((5530, 4046, 5045, 3093, 2966, 3828, 4454, 5391, 3768, 2765), (6097, 3887, 5315, 2506, 2434, 3402, 4442, 5657, 3801, 2298), (4897, 3343, 5441, 4147, 2938, 3835, 2703, 4147, 6718, 7718), (4379, 3067, 4989, 4543, 3003, 3629, 3272, 3790, 6478, 7418), (3185, 5618, 5016, 5229, 5864, 6041, 4788, 4101, 4922, 4916), (4753, 3199, 5091, 4183, 3309, 4002, 2820, 4161, 6220, 7137), (3450, 5181, 6491, 5020, 5570, 5577, 6092, 3270, 4920, 4608), (6035, 3702, 5034, 2652, 2541, 3433, 4597, 5564, 3695, 2083), (6072, 3746, 5060, 2578, 2568, 3404, 4613, 5624, 3562, 1757), (4954, 3436, 5313, 4126, 3422, 4126, 2170, 4390, 6584, 7968), (3561, 4100, 5163, 4709, 4478, 3690, 6723, 3242, 4175, 2824), (3106, 5355, 5804, 5258, 5810, 5872, 5612, 3492, 4822, 4761))
The maximum -> 7968
Which number is the entry just left of 2578?
Answer: 5060
The entry just right of 2703 -> 4147
Which number is the entry just right of 3402?
Answer: 4442
The entry just left of 4608 is 4920
The entry just left of the smallest entry is 3562
The entry just right of 6220 is 7137
The entry just right of 3450 -> 5181
The entry just right of 4897 is 3343
Which number is the minimum?
Answer: 1757
The entry just right of 5441: 4147
Which number is the entry just right of 6478?
Answer: 7418
Which number is the entry just right of 2938?
Answer: 3835
The entry just right of 4161: 6220
The entry just left of 3436 -> 4954

Questions about the grid below.
1) Give the entry in the top-right corner.
2) Give the smallest entry.
3) Give the entry just left of the largest entry.
4) Give the 2nd largest entry.
5) Give the 3rd entry on the main diagonal.
6) Give the last entry, reading row by row.
7) Give the last entry of the smallest entry's row.
8) Give the entry directly below -0.57.
[[-0.57  2.56  2.18  0.75 -0.66  1.72 -1.00 -1.22  0.14]
 [ 2.21  1.22  1.42 -2.85 -0.20 -0.03 -1.41 -0.91  0.16]
 [ 0.52 -0.78 -1.97 -0.65 -1.97 -0.54 -0.53  0.77 -1.41]
 [ 0.30 -1.55 -1.25 -0.16  0.10  3.65  2.15  1.12  4.24]
 [ 2.40  0.94  0.89  0.82 -0.50 -1.39  0.44 -0.43 -1.56]
 [ 0.51 -2.74 -0.34  4.04  1.99  0.43  0.27  2.33  6.33]]
1) 0.14
2) -2.85
3) 2.33
4) 4.24
5) -1.97
6) 6.33
7) 0.16
8) 2.21

[-1.99, 1.14, -7.70, -1.03, 2.04, -1.21, -1.36, -3.01]
The entry just left of -3.01 -> -1.36
Read off the 1st entry.
-1.99
Read off the fourth entry.
-1.03
Read off the first entry from the right.
-3.01
The 2nd largest entry: 1.14
Read off the fourth entry from the end.
2.04

data =
[[ 0.16 -0.10 -2.62  0.29  2.66  1.66 -1.82  1.98 -0.78 -1.14  1.73]
 [-0.75  4.06  5.46 -0.72  2.32  3.19  1.09 -0.50  2.21  1.84 -4.03]
 [-2.27  3.50  4.30  0.82  3.03  3.32  1.95 -1.31  1.72  1.21 -3.47]
 [ 1.53 -1.61  1.29 -0.28 -1.47  0.34 -3.61  0.50  4.68  6.23  3.71]
 [ 1.56 -0.55 -0.69 -1.37 -0.40  0.15 -0.72  2.22 -1.12 -2.93 -0.24]
 [ 1.64 -1.83  1.26 -0.40 -1.19  0.52 -3.60  0.64  4.26  5.57  3.36]
 [ 0.69 -0.63 -0.97 -0.28  2.34  0.78 -0.87  1.15 -0.74 -0.91  1.77]
 [-2.87  1.27  1.89  1.85  2.30  1.83  2.80 -1.86  0.17 -0.33 -1.58]
 [-0.12  0.08 -2.62  0.54  3.19  1.91 -2.12  1.85 -0.52 -0.17  2.38]
 [ 1.02 -1.09  0.92  0.15 -1.09  0.69 -3.61  0.54  4.65  6.47  4.17]
 [-2.95  1.03  2.01  1.78  1.99  1.27  3.58 -2.26  0.07 -1.05 -1.54]
 [ 1.13 -1.27  1.09  0.10 -1.23  0.59 -3.71  0.51  4.80  6.81  4.26]
 [-1.86  4.14  4.87  0.32  3.18  3.78  1.30 -0.88  2.10  1.90 -3.81]
 [ 2.10 -2.08  1.36 -1.05 -1.57  0.23 -3.21  0.87  3.46  3.98  2.43]]
Indices start at 0.
The entry directly above 0.34 is 3.32
The entry directly above 1.36 is 4.87
Find the entry just right of -0.17.
A: 2.38
The top entry of the column that holds the smallest entry -> 1.73
Find the top entry of the column that holds the largest entry.
A: -1.14
Find the entry at row 1, column 0.
A: -0.75
The entry directly below 0.64: 1.15
The entry directly below 0.17 is -0.52
The entry in the bottom-left corner -> 2.10
Find the entry directly above the largest entry.
A: -1.05
Find the entry just left of 1.83.
A: 2.30
Find the entry in row 2 and column 1.
A: 3.50
The entry in row 2 and column 2: 4.30
The entry at row 0, column 2: -2.62
Find the entry in row 1 and column 1.
A: 4.06
Find the entry directly below the largest entry.
A: 1.90
Find the entry at row 0, column 1.
A: -0.10
Find the bottom entry of the column that holds the largest entry.
A: 3.98
Find the largest entry.
A: 6.81
Find the entry directly above -0.88.
A: 0.51
Find the top-left entry.
A: 0.16
The entry directly above 1.95 -> 1.09
Find the entry directly above 0.82.
A: -0.72
Find the bottom-right entry.
A: 2.43
The entry directly below 0.92: 2.01
The entry directly below -1.27 is 4.14
The entry directly below 1.83: 1.91
The entry just left of -1.57 is -1.05
Find the entry directly below 1.53.
A: 1.56
Find the entry at row 2, column 0.
A: -2.27

6835  7498  3578  9760  7645  5715  8608  5623  8691  1970
What is the maximum? 9760
The entry just right of the largest entry -> 7645

Questions about the grid below.
1) Which number is the entry just left of the largest entry?
2) Which number is the entry just left of -1.72?
3) Which number is the largest entry?
[[-3.21, -0.26, -1.35, 0.71, -1.03, 2.13], [-0.21, 2.31, 0.54, 3.33, 4.85, 2.55], [-1.38, 0.88, -0.07, -5.47, -1.72, -1.57], [-1.25, -0.45, -3.42, -2.84, 0.04, -2.11], [-2.06, 0.87, 1.71, 2.23, 2.85, 1.67], [-0.04, -1.28, 0.74, 2.77, -0.29, 2.37], [1.90, -2.95, 1.02, -2.10, -3.59, -0.88], [-4.78, 2.75, -5.88, -6.99, -2.88, -1.55], [3.13, -1.49, -1.15, -0.84, 0.39, 0.93], [0.07, -1.67, 1.39, 1.20, -0.06, -1.23], [0.74, 1.48, 1.75, -1.59, 0.88, -1.04], [4.45, -3.47, 0.23, 0.88, -5.73, 0.44], [1.42, 2.07, -0.89, 1.46, 3.51, 2.28], [-1.37, -0.01, -0.94, 2.06, -1.42, -2.64], [0.07, 1.94, 2.71, -4.01, 0.83, -1.17]]
1) 3.33
2) -5.47
3) 4.85
